Each row has a class, written after it.
[  47  209  191 -327  421  -69 -220 -155  258   38  179   74  232  150
   13 -135  -45  306   69   24 -196  -39 -100 -193   -3   -9  196   81
  124 -238   39  431]
D
[  30  -55  -68   16  -86  -36  129   85    0   31   44   88  -81   18
    0   78  270   95  -65  182  153  -67 -379   94  -24 -141  -39   57
   28   41 -149 -110]
R
[ 186  337  473 -128  404  126   -7  329  222   48   84 -240   16   -7
   54  -71  232  232 -252   78 -295 -322  -13 -411  -46  179 -249  153
   -7 -539 -296  505]
P
[ 155  376  630 -167  207  154   20  404   38  -23   96 -122 -173 -189
   23  114  208  -46 -169  -19 -227 -498   80 -393  -67  148 -255  100
  -34 -474 -302  285]
A
[ 381  544  232 -246  440  -39  235   10  226   50  454   50 -252   29
  -17  -43  507  422 -115  144 -127 -462 -131  -99   97 -151  -19  219
   53 -450 -182  345]
B
[ -87  -59  171  -46 -365  107 -101  498   98 -221 -121  -10    1 -204
  -23  360  107 -307   13 -113   98 -160 -157 -252  -11   46 -133  -64
   45  -61  -93 -140]
W
[  35   57  203  -28 -113  150 -167  529   81 -173 -197 -200 -177 -274
   43  177    6 -413 -227 -164   71 -517   -4 -366    3  205 -337    8
  -94 -218 -290  153]
P
[-106   37 -101  102  -85   12   81  -58 -215 -160  -53   35 -148 -128
  -29  -21  -58 -181  136 -304  -80   22  443   48   31   12  196  -33
   -8  109  133 -248]
W
[-171 -243 -114   56 -322 -139  -84  109  -37 -115  -11  223   92 -103
  -18  -50  -93  -90  160 -200   69   48  126  -40   34  -62  128  -76
   23   85  212 -210]
R
[-144 -222 -580  437 -147  -31    8   46   -4   39 -260 -270   82   38
   38 -175  148  -80 -212   16    4   77   78   74  -23   84 -205  161
  115  157  -90  -16]
A
[-170 -261 -312  118 -367  -95   83  366   45  101   14  167  -94 -107
  -43  203  415  -72  -92   58  375 -406 -322    9   77 -179 -364   28
  158  253  -71 -105]
B
[ 179   45 -178  -54   81 -214  -19  -61  212  234  223   47  -91  142
    4   -5  263  238 -191  352  180 -301 -532   31    7 -218 -263  128
  110  -11 -101  273]
W
[-107 -178 -134   31 -248 -138 -182  -52 -139  -99 -109  120  -83  -88
  -18  -76 -265 -274   75 -119  181   14   52   45  -65  -34   85 -102
  -72  222  128 -134]
N
[  83   86 -244    9  302  -17 -312 -428 -141  -50 -360 -219  -59  170
   19 -232 -493 -214 -100 -180  -58  288  240  -32 -109  203  285  -55
 -138  159   85  100]
P
[-275 -275 -284  208 -225  151 -253  536  221    8 -383 -303  347  100
  -36  327  263 -161 -235  151  157 -133 -283 -179   19   88 -631   13
  171  176  -85  167]
B
[ -11   82  101  -50  -20   48   66 -120 -114 -161   14  105   51   23
  -43  -54  -59   13  179 -177 -182  394  129   73  -82  -49  491    4
   17   64   69 -232]
W
[  45   77  103 -287  357   20 -225 -152  145 -229  -52  -33  215   84
   46  -61 -168   84   17   -4  -76   96  -68  -41   23  -20  286   29
 -124 -190  -10  231]
D
[-235 -185 -179  263 -288  152   87  261   29 -136 -358 -189  154    9
   25  193  210  -64  -73   -2   72  295  -69  -11  -43   78  -22   46
  166   51  -99 -259]
N
[ 278   90   29 -257  323 -163   -3 -206   85  116  187   73 -109  165
   35 -141   92  276 -137  323   96  -21 -575   77  -27 -207  155  113
  -76 -160 -168  137]
R
[ 207   44 -160  172 -114 -170   58    1  -94   31  -34    7 -296  -24
   61 -112   22 -105 -216   33  125 -176  -42  -20  -53  -16  -89   76
  -54  -15  -39  -80]
D
[  57   75  181 -206  207   32  -96   63  285 -151   87  -12  316   93
  -27    4  127  273   12   68 -193  126 -161 -120   55  -39  214   81
   15 -322  -51  206]
B
[ 200  113 -115  199  125 -202   63  -11    7  363  116  -60 -253  126
   88 -293  204  211 -389  311   26 -263 -217  -56 -120  -26 -316  233
  105  -84 -196  239]
A
[ 417  417  203 -267  302 -265  -17  -83   -6  204  373  185 -424   30
   12 -277  -16   57 -155  -30   27 -474 -122 -192  -62  -57  -29   92
  -93 -129  -61  306]
K
[ 173   73 -161   -3  243 -268   89 -353    2  415  291  140 -178  210
  -21 -291  118  357 -120  327   96 -118 -334  161  -56 -232 -131   74
   85   53   25  177]
N
[-393 -313  210 -106 -402  315  -68  412   -7 -208 -184   80  304 -155
  -89  501   97 -233  264  -11  143  196 -247   33  -19    3   -5 -203
   51  254  -36 -301]
B
[ 118   18   88 -247  251  -96   59 -209  171   65  268  125  215  115
   10 -180  115  433   29  231 -103  179 -355  158    7 -228  313  132
  -31 -215 -146  158]
K
[  39   65  -37 -276  189 -142 -215   60  244  -54  188  184  104   -1
  -41  -34   66   53  100  -72    1 -370  -15 -191  124  -89  -93   11
   21 -122  113  386]
K
[  94  -93 -227    0   57 -154    1 -198   61   13  236  147   47   33
  -10 -213   47  160   32  -15   -3   37  -62   95  103 -147  157   32
  -18  -80  128   20]
R
[ -93  -49   18  -37 -104  -24   15 -172 -138  -71   38  157   26  -13
 -104   -3 -141 -104  287 -150  -77  203  132  114  -31  -69  206 -125
    6  155  263 -226]
N
[ 192  -12  103  -27  -39 -263  138 -443 -254  276  390  371 -265   -6
  -31 -297  -72  252   36  235   60   83 -244  327 -130 -255  276  -15
   -9   58   59 -172]
B
[  40  154  221 -216   15   19  -87    6 -172  -45  -51  112 -233  -64
  -37   58 -163 -270   55 -137   85 -103  -49  -79 -152   -5  155  -64
  -59  180  -68  -64]
W
[ 125  260  -27   59  618   74  251 -439   29   45  101 -166  150  264
  -27 -357  186  498    0   34 -508  446  269  126   32    4  388  204
   51 -267   -5  114]
A
[-102  -38  282 -266 -119   14 -312  412  246 -163  -53  101  214  -25
  -28  147  -71 -161   61 -135   17 -159 -160 -372  -23   61  -50  -43
   61 -113   47  158]
N
[   2  -75 -358  171 -251 -232  221  -67 -175  311   63  153 -328  136
  -29  -33  249    6 -108  151  278 -115 -394  214 -109 -180 -158  100
  150  499   -5 -265]
A
[-115 -177 -306    9  -48 -151   89  -28  106   83  160  138   58   20
  -61    0  273  175   77   86  122 -160 -175   90  144 -208 -132   53
  128  119   49   21]
V
[ -29  -15  121 -248  145  124  -48  241   46   -2  -73  -70 -130 -113
   48  223  164 -148 -168  219  362 -407 -523  -10  -20  -93 -267   16
 -110   21 -423  181]
N
[ 242  315  116    1  119    7  -55  569  164  -30  101 -168 -415 -143
   78   47  278 -246 -414   10  153 -899 -168 -381   50   96 -622  155
 -120 -227 -325  392]
R
[ 104   89 -106  -44  157  -75 -108 -154 -154   60  -26    3 -274  -40
   32  -90 -109 -151 -169   26  188 -299  -24   32  -47  -15  -71  -18
 -133  124  -76  144]
B
[ -33   51   22 -343  -81 -221 -216 -382 -145 -157  196  343  -51   -6
  -87  -60 -469 -161  427 -223   11   65   37  117  -65 -118  366 -198
 -106  311  346  -84]
D
[-162 -258 -250  192  -41    0  167 -511 -261  180 -106   37  103  199
  -46  -74 -124  191  106  267   46  692 -182  505 -125 -174  248  -46
   64  391  100 -365]
V
[ -81  -55  312  -29 -150  265 -271  316 -192 -408 -462 -160  -38 -227
   43  251 -413 -612  -43 -284   47  101  316 -251  -69  293   50 -155
 -210  -81  -32 -214]
V
[-175   45 -167  -24  412   39   82  -80  270  115   72 -135  462  350
  -58  -49  422  579  111  213 -190  226 -124  102  107 -140 -112  156
  316   25   94  365]
N
[-121 -103  162  -60 -164  -14   25  189   22  108   95  141  102   16
  -46  111  182  113   66  139   33  -12 -269    0  -66 -111 -155   -6
  127  107    4  -19]
A
[ -96  -56 -293   70  191  -79  -19 -470   10   73   21   16  369  356
  -36 -207  -16  460  112   75 -183  699   22  265  -31 -138  416   48
  184  156  246  -46]
W
[  82  -92 -367 -100  -85 -341  -62 -360 -126  161  182  306 -373   19
  -60  -93 -141  -87   67   96  397 -328 -246  273    7 -291  -89  -94
 -122  430  177  -16]
P
[-123   44  230  123   10  166 -193  741  345  -76 -268 -352  365   15
   16   77  206   38 -211 -108 -331 -160  144 -587   -5  294 -479  121
  210 -405 -112  387]
P
[  65  147  189 -394  196  -18 -132 -194 -118 -126   64  229 -110   32
  -28   58 -238 -124  161  -39  125   18 -202  131 -104 -159  333  -81
 -141  234   48  -15]
W
[  67  -13 -355   17  124 -138  -95 -271   88  -40   23   31   24  118
  -16 -158  -28  113   30  -11  -29   61   23   72   61  -55  124   22
   15   17  153   93]
P
[ 135  211  198  -58  -42   77  350  -21 -243   71  122  129 -394  -50
   13   51  203  -26  -51   17   73   20 -196  153 -149  -98  230   92
  -34  131 -220 -319]
A
[  86  110  105 -100   12  -43 -171  193  186 -224  -13   14   38  -60
   -4   25  -11 -117   27 -163  -85 -172  137 -308   59  102  -28    9
   -7 -228   83  160]
A
[ 385  305  175 -151  349 -106   20 -161  -10   82  245    3 -379  -93
   97 -245   38   34 -267  111   54 -379 -160  -92  -54  -14   21  146
 -143 -316 -294  293]
A
[ 136   34 -300  185   41 -101   15  -63   47  127  -59 -125 -176   78
   36 -108  113   68 -257  163   81 -119 -151   14  -60    9 -188  120
   21  -21 -150  131]
P
[ -57   60   85 -161  308  105 -106 -111  119 -354    3  -75  343  -64
  -46 -135 -100   48  239 -328 -401  190  466 -156  137  119  375   -7
  -55 -326  146  147]
V
[-125   12  223  215   38  321  213  461  139 -111 -138 -264  333  -30
    8  179  502  217 -161    8 -316  218   30 -206   -4   98  -85  147
  129 -410 -281  -16]
D
[ 107  -34 -206   46  148 -246  106 -242  -36  300  230  160 -214   34
   45 -209  207  293 -191  314  214 -138 -409  166  -45 -289  -40  108
   78   16 -168  102]
W
[  47  -59   13    3  -80    8  170  -91 -168  -44   75  159 -189 -137
   36   -9   47  -67  -17   22  172   64 -192  201  -40 -133  193    1
  -95   87 -144 -237]
A
[ 265  535  310 -212  403   48  166  129  144   81  348  -24 -257  -28
  -38  -36  408  230 -115    3 -172 -470  -37 -209    9  -17  -75  182
   65 -335 -224  353]
B
[ -59  -54 -207   81   39  -25   -4  220  104    4  -24 -119  -21 -101
    4   51  287  -52 -170   39   81 -416 -123 -115   70  -21 -367  109
   64  -62 -176  212]
V
[ -44   26  254 -137   12   19  193 -107  -98   56  286  278  -38 -104
 -118   31  141  171  252   26  -88  105 -108  131  -40 -182  232  -89
   26    2   55 -158]
B
[ -44 -106 -189   19 -174 -173 -256  -51 -112   34 -148  104  -74  101
    1  -16 -240 -184  -69    4  263   27 -136   26 -123  -67  -49  -73
   14  366  140  -50]
W
[-229 -175 -137  -14 -128   34 -119 -138  -20 -319 -153   73  339  -17
  -82   91 -180  -82  371 -269 -144  390  332   96   98  -10  352 -139
   54   30  346 -258]
N
[  77  184  361  -99  -16  136  -62  590  -15 -247  -93 -114 -318 -376
   54  194  140 -468 -205 -211   98 -624   25 -423  -18  155 -318   20
 -160 -255 -311  147]
A
[  99  179  454 -169  173  265 -206  552  161 -111 -355 -340  102   49
  122  164   26 -140 -437   71   37 -113 -326 -393 -155  264 -127  129
  -67 -222 -455  283]
B
[ 138  204  -98  -91  204 -181  102 -245   12  157  271  168 -161  128
  -68 -241  132  235    5  -15  -95 -102  -66   33  -11 -133  188   99
   81   38   60   86]
B
[ -68 -259 -456  -31  118 -285   33 -683   -2  285  205  330  219  360
  -52 -317  -17  572  169  275   87  563 -410  495  -35 -351  457   20
  166  368  223  -98]
P
[ -52  -87 -391   48  324  -38 -102 -524  -50  -44 -135  -77  214  180
    2 -299 -192  176   47  -26  -64  420  206  246   41    4  393   20
   -2  112  120   61]
B
[ -59 -153 -241  166 -396 -156  143 -247 -274  -49   30  253 -243 -125
 -107   36  -73 -221  231  -97  149  160   44  256  -47 -166  195 -119
   -9  345  233 -495]
V
[  13  108  -49   32   53  -21   18 -153  -79   34  -49  -38  -66   80
  -13  -76  -14   15   -9  -32  -53  143   -1   27 -114    9  158   57
   59   91   -7  -41]
D
[ -39 -102 -278   41 -120  -44 -297  111   35 -107 -339 -147  -41   31
   58  135 -158 -359 -151   18  316 -139 -165  -94  -22  100 -275  -30
   -7  229  -11   67]
A
